Below is a small trained network, with its code and all its weights. Each question gives an input and a target symbol and asks what happens when units are switched off, that is, made to give their printed mean instead of their output.

import numpy as np


def w(rows, s, z=0):
    codes = np.array(rows[::2]) - 128.0
    scale = np.full(codes.shape[1], s)
    scale[-1] = z or s
    return codes * scale


def f(y):
    return y / 2 * (1 + np.tanh(0.7978845608 * (y + 0.044715 * y**3)))


def softmax(a):
    e = np.exp(a - a.max(-1, keepdims=True))
    return e / e.sum(-1, keepdims=True)


def log_softmax(a):
    a = a - a.max(-1, keepdims=True)
    return a - np.log(np.exp(a).sum(-1, keepdims=True))


def net(x, mask):
    ids = ['ΓΘΨζλπω'.index(c) for c in x.split()]
    T = len(ids)
    res = E[ids] + P[:T]
    r = res
    for j in range(3):
        rows = slice(2 * j, 2 * j + 2)
        q, k, v = (r @ M[0][rows].T for M in (Q, K, V))
        z = softmax(np.where(np.tri(T) > 0, q @ k.T / 2**0.5, -1e9)) @ v
        o = O[0][rows]
        res = res + np.where(mask[j], z, o[:, -1]) @ o[:, :-1]
    y = f(res @ A[0][:, :-1].T + A[0][:, -1])
    res = res + np.where(mask[3:7], y, B[0][:, -1]) @ B[0][:, :-1]
    return log_softmax(res[-1] @ U[:, :-1].T + U[:, -1])


Q, K, V, O, A, B = {}, {}, {}, {}, {}, {}
E = w([
[173,76,238,178],'Γ',
[189,173,68,123],'Θ',
[128,179,107,73],'Ψ',
[54,128,26,144],'ζ',
[120,131,200,239],'λ',
[170,11,162,167],'π',
[192,161,229,189],'ω',
],0.011)
P = w([
[254,114,203,25],'0',
[91,131,142,189],'1',
[134,86,85,151],'2',
[115,108,107,156],'3',
[113,107,106,162],'4',
[121,99,94,163],'5',
[82,148,114,202],'6',
[89,128,136,164],'7',
[80,122,127,187],'8',
[74,119,134,189],'9',
[89,148,138,181],'10',
[91,138,151,175],'11',
[85,126,135,181],'12',
[106,132,154,169],'13',
],0.0088)
Q[0] = w([
[143,118,210,160],'h0',
[111,171,49,11],'h0',
[120,95,168,188],'h1',
[163,106,172,186],'h1',
[43,114,109,67],'h2',
[156,132,206,206],'h2',
],0.013)
K[0] = w([
[178,99,214,163],'h0',
[131,194,30,178],'h0',
[164,141,142,40],'h1',
[211,140,171,39],'h1',
[94,104,96,244],'h2',
[198,125,142,60],'h2',
],0.011)
V[0] = w([
[70,185,194,228],'h0',
[43,73,108,164],'h0',
[153,118,48,112],'h1',
[52,4,128,87],'h1',
[67,65,114,255],'h2',
[120,141,192,187],'h2',
],0.01)
O[0] = w([
[142,71,10,154,162],'h0',
[133,205,83,156,46],'h0',
[171,190,103,136,59],'h1',
[169,115,246,178,61],'h1',
[104,156,142,180,1],'h2',
[51,62,122,149,190],'h2',
],0.011,0.0049)
A[0] = w([
[94,101,87,145,222],'n0',
[161,228,144,86,93],'n1',
[82,111,25,44,160],'n2',
[255,63,137,191,254],'n3',
],0.0093,0.0017)
B[0] = w([
[236,242,148,119,219],'n0',
[166,45,33,246,132],'n1',
[94,253,150,13,235],'n2',
[161,232,119,214,254],'n3',
],0.0049,0.0066)
U = w([
[136,2,147,161,4],'Γ',
[228,124,99,101,62],'Θ',
[73,95,100,36,104],'Ψ',
[217,143,103,210,198],'ζ',
[138,152,75,101,58],'λ',
[140,41,45,177,186],'π',
[115,227,203,128,254],'ω',
],0.0063,0.0015)

Each question gives the input, a string of symbols that net reads in full, and the target symbol t.
The units are the heads (2 rows each of Q, K, V and O) and the neurons (one row each of A and B). Each row of codes is followed by its name. A weight is (code - 128) times the scale printed after its matrix; where a second scale follows, it is the last column's (O, A, B and U).
mask holds one flag per unit, heads first, then neurons. A switched-off unit (its flag False) gives its mean, the last column of its rows in O or B, instead of its output. The means were averaged over made-up inputs and are rounded, as every weight is.
A unit's drop is (log p(t) with every unit on - log p(t) with that unit switched off) / (log p(t) with every unit on - log p(t) with every unit switched off).
The circuit of an input: a set's keep is (log p(t) with only the set's units on - log p(t) with every unit switched off) / (log p(t) with every unit on - log p(t) with every unit switched off). Starting from all 7 units, units are removed one at a time, each time the one whose removal leaves the highest keep (on an exact tie, the one counted first), for as long as the keep stays at least 0.8.
circuit, biggest first: the units of the circuit, biggest drop first
top k neurons: the k neurons with the biggest drops, biggest first
which heads matter: for each layer, one digit per head in row order, 1 if its drop is at least 0.15 and else 0, layers parted by /
drop of u: that unit's drop, to one decimal
input ζ Γ ζ, target ζ: top 2 neurons	n2, n1
input π Θ ζ Ψ λ, target ω: which heads matter	110
input Θ ζ Γ ζ Θ, target ζ: top 2 neurons	n1, n2
input Γ Θ ζ ζ Θ Γ Γ ω ω ζ, target ω: which heads matter	100
input ω Θ λ ζ ζ Θ ζ, target ζ: which heads matter	111
input Θ Ψ Ψ Θ ω Θ ω Ψ ω Ψ ω Γ, target λ: circuit, biggest first	h1, n2, h0
input λ Γ Γ ζ ω ζ Γ Γ ω, target π: circuit, biggest first	h0, h2
input ζ ζ Θ, target ζ: circuit, biggest first	h1, h2, n1, h0
input ω λ π Γ ω π, target Ψ: circuit, biggest first	h1, n2
input ω ζ Γ Ψ, target ζ: circuit, biggest first	h1, h2, h0
input ζ ζ ζ Ψ, target ζ: top 2 neurons	n1, n2
input Ψ Γ ζ Ψ π Γ Γ ω ζ Θ Γ λ π, target Θ: top 2 neurons	n2, n0
input λ λ Θ ω ζ, target ω: top neuron	n0
input ζ λ Γ π π ζ ζ ω Ψ ω ω Γ π, target ζ: top 2 neurons	n3, n0
input Θ Γ ζ π Γ ω ω Γ, target λ: top neuron	n2
input π ζ Γ Ψ ζ λ π π ζ Γ ζ Ψ ω Γ, target ω: top 2 neurons	n3, n1
input ω Γ Γ ζ Γ Ψ ω Ψ Γ Γ Θ π, target Ψ: top 2 neurons	n2, n3
input ω λ ω Γ, target Ψ: drop of h1	1.0
input ζ Γ ω, target ζ: drop of n2	0.1
input ζ Θ λ, target ζ: drop of n3	0.2
input π λ π, target ω: drop of h1	0.4
